Here is a tiny trained network, its code and every weight. The questions are about switching its units off for an input and a target symbol, where a switched-off unit gives its printed mean instead of its output.

import numpy as np


def w(rows, s, z=0):
    codes = np.array(rows[::2]) - 128.0
    scale = np.full(codes.shape[1], s)
    scale[-1] = z or s
    return codes * scale


def softmax(a):
    e = np.exp(a - a.max(-1, keepdims=True))
    return e / e.sum(-1, keepdims=True)


def log_softmax(a):
    a = a - a.max(-1, keepdims=True)
    return a - np.log(np.exp(a).sum(-1, keepdims=True))


def net(x, mask):
    ids = ['ΣΦΩαβγδεζηθλμτ'.index(c) for c in x.split()]
    T = len(ids)
    res = E[ids] + P[:T]
    u = 0
    for l in range(2):
        r = res
        for j in range(3):
            rows = slice(4 * j, 4 * j + 4)
            q, k, v = (r @ M[l][rows].T for M in (Q, K, V))
            z = softmax(np.where(np.tri(T) > 0, q @ k.T / 4**0.5, -1e9)) @ v
            o = O[l][rows]
            res = res + np.where(mask[u + j], z, o[:, -1]) @ o[:, :-1]
        u += 3
    return log_softmax(res[-1] @ U[:, :-1].T + U[:, -1])


Q, K, V, O = {}, {}, {}, {}
E = w([
[220,125,5],'Σ',
[86,115,187],'Φ',
[95,107,195],'Ω',
[92,111,195],'α',
[84,113,192],'β',
[95,111,200],'γ',
[87,111,189],'δ',
[87,111,180],'ε',
[85,110,177],'ζ',
[88,111,164],'η',
[82,106,126],'θ',
[73,85,24],'λ',
[85,109,147],'μ',
[84,111,192],'τ',
],0.015)
P = w([
[51,6,66],'0',
[2,104,65],'1',
[97,101,178],'2',
[36,194,87],'3',
[120,99,164],'4',
[103,158,120],'5',
[21,241,36],'6',
[160,80,153],'7',
[61,239,52],'8',
[163,57,128],'9',
[122,181,90],'10',
],0.0091)
Q[0] = w([
[194,165,226],'L0H1',
[101,154,170],'L0H1',
[23,244,96],'L0H1',
[118,149,61],'L0H1',
[195,234,119],'L0H2',
[177,150,213],'L0H2',
[172,164,104],'L0H2',
[145,168,241],'L0H2',
[117,28,39],'L0H3',
[145,187,148],'L0H3',
[238,167,171],'L0H3',
[223,155,130],'L0H3',
],0.011)
K[0] = w([
[119,107,254],'L0H1',
[84,131,236],'L0H1',
[24,213,96],'L0H1',
[218,246,5],'L0H1',
[11,158,77],'L0H2',
[86,46,136],'L0H2',
[36,188,154],'L0H2',
[119,49,105],'L0H2',
[77,202,103],'L0H3',
[200,158,174],'L0H3',
[177,61,92],'L0H3',
[190,124,118],'L0H3',
],0.01)
V[0] = w([
[59,46,42],'L0H1',
[200,95,141],'L0H1',
[91,129,156],'L0H1',
[2,184,109],'L0H1',
[173,69,123],'L0H2',
[58,212,79],'L0H2',
[102,68,153],'L0H2',
[81,201,124],'L0H2',
[130,218,102],'L0H3',
[143,186,49],'L0H3',
[143,60,135],'L0H3',
[173,213,121],'L0H3',
],0.01)
O[0] = w([
[164,116,195,250],'L0H1',
[43,138,77,78],'L0H1',
[193,63,124,135],'L0H1',
[134,1,139,213],'L0H1',
[47,175,32,122],'L0H2',
[224,115,166,156],'L0H2',
[147,32,94,155],'L0H2',
[232,101,213,133],'L0H2',
[146,92,169,116],'L0H3',
[206,137,190,135],'L0H3',
[133,160,126,129],'L0H3',
[137,83,225,74],'L0H3',
],0.0059,0.017)
Q[1] = w([
[125,124,22],'L1H1',
[78,98,165],'L1H1',
[146,79,31],'L1H1',
[137,122,151],'L1H1',
[136,123,180],'L1H2',
[163,76,30],'L1H2',
[110,165,205],'L1H2',
[153,150,122],'L1H2',
[98,5,62],'L1H3',
[106,208,113],'L1H3',
[172,74,51],'L1H3',
[154,172,78],'L1H3',
],0.014)
K[1] = w([
[129,90,15],'L1H1',
[104,28,175],'L1H1',
[162,160,15],'L1H1',
[158,121,184],'L1H1',
[77,144,83],'L1H2',
[253,30,175],'L1H2',
[54,135,65],'L1H2',
[154,219,233],'L1H2',
[238,248,122],'L1H3',
[10,62,155],'L1H3',
[254,251,197],'L1H3',
[31,105,244],'L1H3',
],0.0095)
V[1] = w([
[139,40,43],'L1H1',
[135,103,246],'L1H1',
[137,143,159],'L1H1',
[64,114,151],'L1H1',
[65,98,115],'L1H2',
[121,112,223],'L1H2',
[99,33,169],'L1H2',
[113,58,88],'L1H2',
[149,74,98],'L1H3',
[145,71,185],'L1H3',
[121,98,200],'L1H3',
[199,123,162],'L1H3',
],0.011)
O[1] = w([
[105,177,227,248],'L1H1',
[116,202,60,133],'L1H1',
[128,81,34,104],'L1H1',
[67,128,193,138],'L1H1',
[142,184,61,166],'L1H2',
[192,17,76,126],'L1H2',
[204,191,86,245],'L1H2',
[109,180,91,232],'L1H2',
[43,185,65,196],'L1H3',
[3,69,228,181],'L1H3',
[81,95,208,142],'L1H3',
[100,157,211,153],'L1H3',
],0.0057,0.017)
U = w([
[1,197,122,229],'Σ',
[128,105,245,228],'Φ',
[122,112,105,36],'Ω',
[120,112,115,11],'α',
[116,116,111,2],'β',
[119,116,112,18],'γ',
[128,128,113,24],'δ',
[140,143,126,16],'ε',
[130,126,108,45],'ζ',
[135,138,107,62],'η',
[165,162,114,77],'θ',
[194,202,137,95],'λ',
[149,148,109,72],'μ',
[121,129,112,12],'τ',
],0.01,0.0069)

Each question gives the input, a string of symbols that net reads in full, and the target symbol t.
The units are the heads (4 rows each of Q, K, V and O). Each row of codes is followed by its name. A weight is (code - 128) times the scale printed after its matrix; where a second scale follows, it is the last column's (O and U).
mask holds one flag per head, layer by layer. A switched-off head (its flag False) gives its mean, the last column of its rows in O, instead of its output. The means were averaged over made-up inputs and are rounded, as every weight is.
A unit's drop is (log p(t) with every unit on - log p(t) with that unit switched off) / (log p(t) with every unit on - log p(t) with every unit switched off).
The circuit of an input: a set's keep is (log p(t) with only the set's units on - log p(t) with every unit switched off) / (log p(t) with every unit on - log p(t) with every unit switched off). Starting from all 6 units, units are removed one at a time, each time the one whose removal leaves the highest keep (on an exact tie, the one counted first), for as long as the keep stays at least 0.8.
circuit, biggest first: the units of the circuit, biggest drop first
unit that matters most: the unit with the biggest drop
heads that matter: for each layer, one digit per head in row order, 1 if its drop is at least 0.15 and else 0, layers parted by /
input η δ μ α μ η μ Σ γ λ, target Σ: heads that matter : 110 / 000
input Σ λ λ λ λ θ, target λ: heads that matter : 110 / 001
input λ ε Σ Σ, target Φ: heads that matter : 011 / 011
input λ θ η η η τ λ ε θ, target Φ: unit that matters most : L0H1
input Ω η μ τ θ, target Σ: heads that matter : 111 / 000
input θ λ η μ ε η μ, target Φ: heads that matter : 100 / 001
input η θ δ λ θ λ λ λ θ τ, target Σ: circuit, biggest first : [L0H1 L0H2]
input λ Ω η τ λ μ θ λ θ, target Φ: circuit, biggest first : [L1H3 L0H2]
input λ θ λ λ λ μ ζ Σ λ ζ η, target λ: circuit, biggest first : [L0H1 L1H3]
input θ μ λ θ λ δ λ θ μ Φ, target Σ: circuit, biggest first : [L0H1 L0H2]
input λ λ η, target Σ: heads that matter : 000 / 000
input λ τ λ θ θ λ λ λ, target Φ: circuit, biggest first : [L0H3 L0H1]
input θ η θ λ λ μ λ θ λ λ ε, target Σ: circuit, biggest first : [L1H1 L1H3 L0H1]
input λ λ μ λ Σ λ λ θ λ Σ, target Φ: unit that matters most : L1H2
input μ Σ δ λ λ η λ θ Φ, target λ: circuit, biggest first : [L1H3 L0H1]
input μ λ θ μ μ λ μ ζ, target Σ: heads that matter : 010 / 100
input ε Ω λ θ η, target Σ: heads that matter : 011 / 000
input λ λ θ, target Σ: circuit, biggest first : [L1H1 L1H2]
input μ λ Σ λ, target λ: heads that matter : 100 / 001
input λ Σ ε λ μ η ζ λ Σ δ, target Σ: heads that matter : 011 / 100
input λ θ β, target Σ: heads that matter : 000 / 000
